Below is a small trained network, with its code and all its weights. Each question gives an input and a target symbol and asks what happens when units are switched off, that is, made to give their printed mean instead of their output.

import numpy as np


def w(rows, s, z=0):
    codes = np.array(rows[::2]) - 128.0
    scale = np.full(codes.shape[1], s)
    scale[-1] = z or s
    return codes * scale


def norm(h):
    return h / np.sqrt((h * h).mean(-1, keepdims=True) + 1e-5)


def f(y):
    return y / 2 * (1 + np.tanh(0.7978845608 * (y + 0.044715 * y**3)))


def softmax(a):
    e = np.exp(a - a.max(-1, keepdims=True))
    return e / e.sum(-1, keepdims=True)


def log_softmax(a):
    a = a - a.max(-1, keepdims=True)
    return a - np.log(np.exp(a).sum(-1, keepdims=True))


def net(x, mask):
    ids = ['αβγηθλμξσφψω'.index(c) for c in x.split()]
    T = len(ids)
    res = E[ids] + P[:T]
    r = norm(res)
    for j in range(2):
        rows = slice(3 * j, 3 * j + 3)
        q, k, v = (r @ M[0][rows].T for M in (Q, K, V))
        z = softmax(np.where(np.tri(T) > 0, q @ k.T / 3**0.5, -1e9)) @ v
        o = O[0][rows]
        res = res + np.where(mask[j], z, o[:, -1]) @ o[:, :-1]
    y = f(norm(res) @ A[0][:, :-1].T + A[0][:, -1])
    res = res + np.where(mask[2:14], y, B[0][:, -1]) @ B[0][:, :-1]
    return log_softmax(norm(res)[-1] @ U[:, :-1].T + U[:, -1])


Q, K, V, O, A, B = {}, {}, {}, {}, {}, {}
E = w([
[150,130,65,94,104],'α',
[130,135,151,124,155],'β',
[133,133,71,128,109],'γ',
[76,173,115,102,122],'η',
[44,148,116,195,173],'θ',
[253,162,138,189,98],'λ',
[62,107,138,120,178],'μ',
[100,96,154,64,168],'ξ',
[151,130,159,77,70],'σ',
[47,96,135,109,71],'φ',
[123,173,26,170,103],'ψ',
[124,147,87,174,117],'ω',
],0.03)
P = w([
[165,109,8,133,112],'0',
[144,168,2,111,93],'1',
[135,176,19,101,93],'2',
[134,188,45,100,96],'3',
[131,199,58,110,93],'4',
[127,209,72,103,93],'5',
[115,226,83,96,87],'6',
[113,211,117,100,94],'7',
],0.0093)
Q[0] = w([
[64,117,59,82,112],'H0',
[163,3,173,177,127],'H0',
[226,11,165,187,133],'H0',
[156,180,113,100,165],'H1',
[81,219,63,77,89],'H1',
[160,162,124,135,165],'H1',
],0.044)
K[0] = w([
[64,148,76,22,44],'H0',
[154,28,96,134,242],'H0',
[213,35,14,154,206],'H0',
[116,221,144,84,124],'H1',
[174,249,60,98,254],'H1',
[92,183,167,114,83],'H1',
],0.031)
V[0] = w([
[149,67,185,76,124],'H0',
[70,119,152,202,2],'H0',
[186,100,120,48,57],'H0',
[85,134,98,103,174],'H1',
[67,194,175,103,55],'H1',
[157,248,156,84,186],'H1',
],0.031)
O[0] = w([
[184,127,239,92,180,46],'H0',
[102,56,191,231,59,190],'H0',
[241,148,182,42,9,252],'H0',
[44,143,101,156,176,193],'H1',
[121,203,213,140,17,145],'H1',
[155,255,106,78,191,212],'H1',
],0.02,0.019)
A[0] = w([
[78,240,121,92,191,39],'N0',
[91,96,102,35,97,1],'N1',
[93,186,194,85,231,1],'N2',
[119,46,136,128,74,109],'N3',
[215,166,79,126,157,31],'N4',
[88,145,102,147,65,85],'N5',
[154,131,178,195,106,121],'N6',
[93,95,201,196,118,84],'N7',
[133,161,107,108,207,200],'N8',
[140,181,67,235,164,87],'N9',
[131,38,146,80,252,222],'N10',
[190,175,147,110,215,83],'N11',
],0.031,0.0045)
B[0] = w([
[101,241,191,104,191,248],'N0',
[116,103,51,103,132,166],'N1',
[200,205,252,127,96,176],'N2',
[107,169,193,108,90,225],'N3',
[166,174,166,184,198,195],'N4',
[80,66,137,114,158,240],'N5',
[158,142,183,102,150,194],'N6',
[93,31,154,179,112,171],'N7',
[141,101,147,67,165,188],'N8',
[218,172,138,130,86,234],'N9',
[110,41,124,37,255,154],'N10',
[107,127,201,122,90,178],'N11',
],0.053,0.014)
U = w([
[176,122,55,130,121,166],'α',
[120,122,131,153,126,79],'β',
[52,101,93,80,94,203],'γ',
[23,220,135,157,92,35],'η',
[100,106,104,214,163,252],'θ',
[214,112,142,251,147,99],'λ',
[141,59,122,95,200,186],'μ',
[119,90,152,115,152,79],'ξ',
[188,123,163,97,47,62],'σ',
[78,71,221,185,121,98],'φ',
[149,151,71,205,55,152],'ψ',
[120,120,121,211,90,176],'ω',
],0.012,0.0036)

Each question gives the input, a string of symbols that net reads in full, and the target symbol t.
The units are the heads (3 rows each of Q, K, V and O) and the neurons (one row each of A and B). Each row of codes is followed by its name. A weight is (code - 128) times the scale printed after its matrix; where a second scale follows, it is the last column's (O, A, B and U).
mask holds one flag per unit, heads first, then neurons. A switched-off unit (its flag False) gives its mean, the last column of its rows in O or B, instead of its output. The means were averaged over made-up inputs and are rounded, as every weight is.
A unit's drop is (log p(t) with every unit on - log p(t) with that unit switched off) / (log p(t) with every unit on - log p(t) with every unit switched off).
The circuit of an input: a set's keep is (log p(t) with only the set's units on - log p(t) with every unit switched off) / (log p(t) with every unit on - log p(t) with every unit switched off). Starting from the 12 units with the biggest drops (on a tie, the unit counted first), units are removed one at a time, each time the one whose removal leaves the highest keep (on an exact tie, the one counted first), for as long as the keep stays at least 0.8.
units of the circuit, in order: the units of the circuit, biggest drop first
unit that matters most: the unit with the biggest drop
top k neurons: the k neurons with the biggest drops, biggest first
heads that matter: for each layer, one digit per head in row order, 1 if its drop is at least 0.15 and else 0, layers parted by /
drop of u: that unit's drop, to one decimal
input β ω μ γ σ σ, target μ: units of the circuit, in order : H1
input γ ω ψ φ η α φ μ, target φ: units of the circuit, in order : H0, N7
input λ μ λ, target λ: heads that matter : 01
input γ γ γ α μ, target μ: heads that matter : 11
input γ γ α, target α: top 3 neurons : N1, N0, N4
input γ γ φ σ ψ η γ θ, target η: units of the circuit, in order : H1, H0
input ψ φ α φ λ α, target φ: heads that matter : 10
input α γ λ φ μ σ θ, target σ: units of the circuit, in order : H0, N0
input λ μ φ μ γ λ η λ, target η: units of the circuit, in order : H1, N9, N2
input θ γ γ ω γ λ, target λ: units of the circuit, in order : N4, N0, N3
input ψ σ λ μ, target σ: top 2 neurons : N0, N5
input β γ ψ γ, target μ: top 2 neurons : N10, N8
input λ γ μ, target μ: drop of H0 : 1.3
input η α ω θ λ μ, target η: unit that matters most : H0
input σ γ γ γ μ ω λ η, target η: drop of H1 : 0.3
input λ γ α η σ σ φ, target φ: drop of H0 : 1.0
